Below are the code and all the weights of a small trained network. Each question names an input and a target symbol and asks about switching units off, where a switched-off unit gives its printed mean instead of its output.

import numpy as np


def w(rows, s, z=0):
    codes = np.array(rows[::2]) - 128.0
    scale = np.full(codes.shape[1], s)
    scale[-1] = z or s
    return codes * scale


def f(y):
    return y / 2 * (1 + np.tanh(0.7978845608 * (y + 0.044715 * y**3)))


def softmax(a):
    e = np.exp(a - a.max(-1, keepdims=True))
    return e / e.sum(-1, keepdims=True)


def log_softmax(a):
    a = a - a.max(-1, keepdims=True)
    return a - np.log(np.exp(a).sum(-1, keepdims=True))


def net(x, mask):
    ids = ['ΔΘΞΠΨβεηλμτω'.index(c) for c in x.split()]
    T = len(ids)
    res = E[ids] + P[:T]
    r = res
    for j in range(2):
        rows = slice(4 * j, 4 * j + 4)
        q, k, v = (r @ M[0][rows].T for M in (Q, K, V))
        z = softmax(np.where(np.tri(T) > 0, q @ k.T / 4**0.5, -1e9)) @ v
        o = O[0][rows]
        res = res + np.where(mask[j], z, o[:, -1]) @ o[:, :-1]
    y = f(res @ A[0][:, :-1].T + A[0][:, -1])
    res = res + np.where(mask[2:14], y, B[0][:, -1]) @ B[0][:, :-1]
    return log_softmax(res[-1] @ U[:, :-1].T + U[:, -1])


Q, K, V, O, A, B = {}, {}, {}, {}, {}, {}
E = w([
[162,153,89,127,24,208],'Δ',
[69,203,79,40,117,178],'Θ',
[158,118,21,159,202,191],'Ξ',
[99,188,198,145,81,158],'Π',
[127,124,194,44,23,89],'Ψ',
[108,91,28,111,50,92],'β',
[50,135,84,24,140,102],'ε',
[71,69,111,136,149,254],'η',
[66,193,129,74,170,89],'λ',
[105,120,24,113,44,68],'μ',
[57,28,164,81,199,152],'τ',
[137,70,202,90,128,81],'ω',
],0.0095)
P = w([
[253,98,63,69,182,93],'0',
[191,133,119,116,150,108],'1',
[142,153,143,150,136,118],'2',
[93,159,155,175,97,120],'3',
[59,163,168,204,76,114],'4',
[34,174,181,216,53,124],'5',
[1,180,187,225,28,129],'6',
],0.0054)
Q[0] = w([
[32,120,37,244,212,250],'H0',
[93,1,158,112,212,126],'H0',
[254,103,97,194,143,201],'H0',
[133,105,108,236,69,29],'H0',
[141,126,98,183,235,137],'H1',
[242,113,158,104,182,117],'H1',
[53,207,173,52,193,106],'H1',
[154,86,75,133,130,52],'H1',
],0.016)
K[0] = w([
[2,83,41,213,165,163],'H0',
[138,44,128,101,213,138],'H0',
[178,129,52,158,121,208],'H0',
[139,159,201,204,134,178],'H0',
[177,96,81,122,186,137],'H1',
[183,106,121,54,113,104],'H1',
[122,77,175,171,161,41],'H1',
[142,184,143,85,158,138],'H1',
],0.02)
V[0] = w([
[181,129,78,158,88,88],'H0',
[160,103,179,104,92,109],'H0',
[179,62,147,117,205,108],'H0',
[216,169,152,157,137,214],'H0',
[101,60,188,62,32,149],'H1',
[119,53,118,191,117,70],'H1',
[96,26,76,149,124,246],'H1',
[110,53,248,143,182,98],'H1',
],0.012)
O[0] = w([
[152,88,60,142,88,105,149],'H0',
[142,104,168,119,70,88,149],'H0',
[37,56,158,193,104,113,2],'H0',
[173,141,128,199,93,217,165],'H0',
[95,27,136,171,155,216,234],'H1',
[120,92,54,165,111,82,70],'H1',
[214,22,111,116,33,156,163],'H1',
[135,106,139,254,157,57,2],'H1',
],0.0096,0.0048)
A[0] = w([
[105,214,178,122,95,111,164],'N0',
[119,105,227,135,157,120,254],'N1',
[187,84,136,142,186,94,97],'N2',
[137,105,21,155,222,128,208],'N3',
[173,126,49,150,110,147,163],'N4',
[55,193,101,130,129,89,111],'N5',
[39,107,154,87,112,110,239],'N6',
[110,150,83,63,182,96,112],'N7',
[183,78,120,146,133,140,167],'N8',
[179,123,88,111,126,32,137],'N9',
[20,149,124,223,139,208,82],'N10',
[111,120,130,117,248,200,139],'N11',
],0.014,0.0026)
B[0] = w([
[191,80,25,110,166,181,170],'N0',
[193,194,89,95,239,165,199],'N1',
[150,128,94,38,61,118,140],'N2',
[12,216,142,82,225,119,147],'N3',
[191,184,218,139,117,71,253],'N4',
[181,88,94,232,123,31,174],'N5',
[119,142,181,72,40,22,201],'N6',
[84,175,71,186,65,202,174],'N7',
[113,53,126,128,182,123,190],'N8',
[80,71,171,160,231,140,133],'N9',
[141,190,208,239,76,236,171],'N10',
[69,9,174,42,163,78,174],'N11',
],0.014,0.013)
U = w([
[193,176,172,123,94,141,193],'Δ',
[122,164,104,120,101,154,92],'Θ',
[130,117,125,125,153,135,52],'Ξ',
[159,157,86,138,194,210,86],'Π',
[126,151,104,134,116,118,62],'Ψ',
[121,139,159,40,253,47,162],'β',
[133,127,132,131,129,127,1],'ε',
[120,38,179,155,151,133,223],'η',
[167,114,85,163,142,97,143],'λ',
[106,188,151,227,127,145,151],'μ',
[106,115,117,63,147,169,69],'τ',
[107,94,152,116,79,74,78],'ω',
],0.0062,0.0032)

Each question gives the input, a string of symbols that net reads in full, and the target symbol t.
The units are the heads (4 rows each of Q, K, V and O) and the neurons (one row each of A and B). Each row of codes is followed by its name. A weight is (code - 128) times the scale printed after its matrix; where a second scale follows, it is the last column's (O, A, B and U).
mask holds one flag per unit, heads first, then neurons. A switched-off unit (its flag False) gives its mean, the last column of its rows in O or B, instead of its output. The means were averaged over made-up inputs and are rounded, as every weight is.
A unit's drop is (log p(t) with every unit on - log p(t) with that unit switched off) / (log p(t) with every unit on - log p(t) with every unit switched off).
The circuit of an input: a set's keep is (log p(t) with only the set's units on - log p(t) with every unit switched off) / (log p(t) with every unit on - log p(t) with every unit switched off). Starting from the 12 units with the biggest drops (on a tie, the unit counted first), units are removed one at a time, each time the one whose removal leaves the highest keep (on an exact tie, the one counted first), for as long as the keep stays at least 0.8.
circuit, biggest first: the units of the circuit, biggest drop first
top k neurons: the k neurons with the biggest drops, biggest first
which heads matter: for each layer, one digit per head in row order, 1 if its drop is at least 0.15 and else 0, layers parted by /
input Θ ω ε ω τ ε Θ, target β: top 4 neurons -> (N3, N10, N7, N9)
input Δ Ξ Δ λ ω η μ, target η: top 3 neurons -> (N9, N1, N8)
input Δ τ λ β, target λ: top 4 neurons -> (N5, N0, N10, N4)
input β ε Θ, target ω: top 2 neurons -> (N6, N1)
input Ξ Θ Δ Θ Δ τ Θ, target β: circuit, biggest first -> (H0, H1, N3)
input ω β ω β λ, target μ: top neuron -> (N10)
input Δ ω Δ Δ ω ω λ, target μ: circuit, biggest first -> (N10, H1)
input λ Δ Θ, target λ: top 3 neurons -> (N5, N0, N7)
input τ Δ Ξ Θ, target Π: circuit, biggest first -> (N6, N4)
input ω Δ Θ, target μ: which heads matter -> 01
input Δ ω Δ τ λ λ λ, target λ: circuit, biggest first -> (N5, H1, N0)
input Δ Θ Θ τ μ, target Θ: which heads matter -> 11
input β Δ Θ, target Θ: top 2 neurons -> (N7, N4)
input Δ Ξ β Ξ ω, target β: top 3 neurons -> (N1, N7, N10)
input Δ Ξ ω β, target ω: circuit, biggest first -> (H0, N1, N6)
input Δ ε η Δ Δ Θ Π, target Π: which heads matter -> 10
input Δ Θ Δ η τ λ, target β: which heads matter -> 11
input ω Δ β Π, target Π: circuit, biggest first -> (N0, N6, H0)
input Δ Θ Θ, target τ: which heads matter -> 01
input ε Ξ Δ Δ τ Ξ ε, target β: circuit, biggest first -> (H0)
input ω Θ μ, target Θ: which heads matter -> 01
input Θ Θ λ ε, target λ: circuit, biggest first -> (H1, N5, N0)
input ω Δ Ξ λ τ μ, target λ: which heads matter -> 01
input Δ Δ λ β τ, target β: top 4 neurons -> (N1, N11, N7, N6)
input η Ξ Δ Π τ ω, target β: which heads matter -> 10
input Θ ω β ω Δ Θ ε, target ω: top 2 neurons -> (N6, N11)
input η ω ω Π ω, target μ: which heads matter -> 11
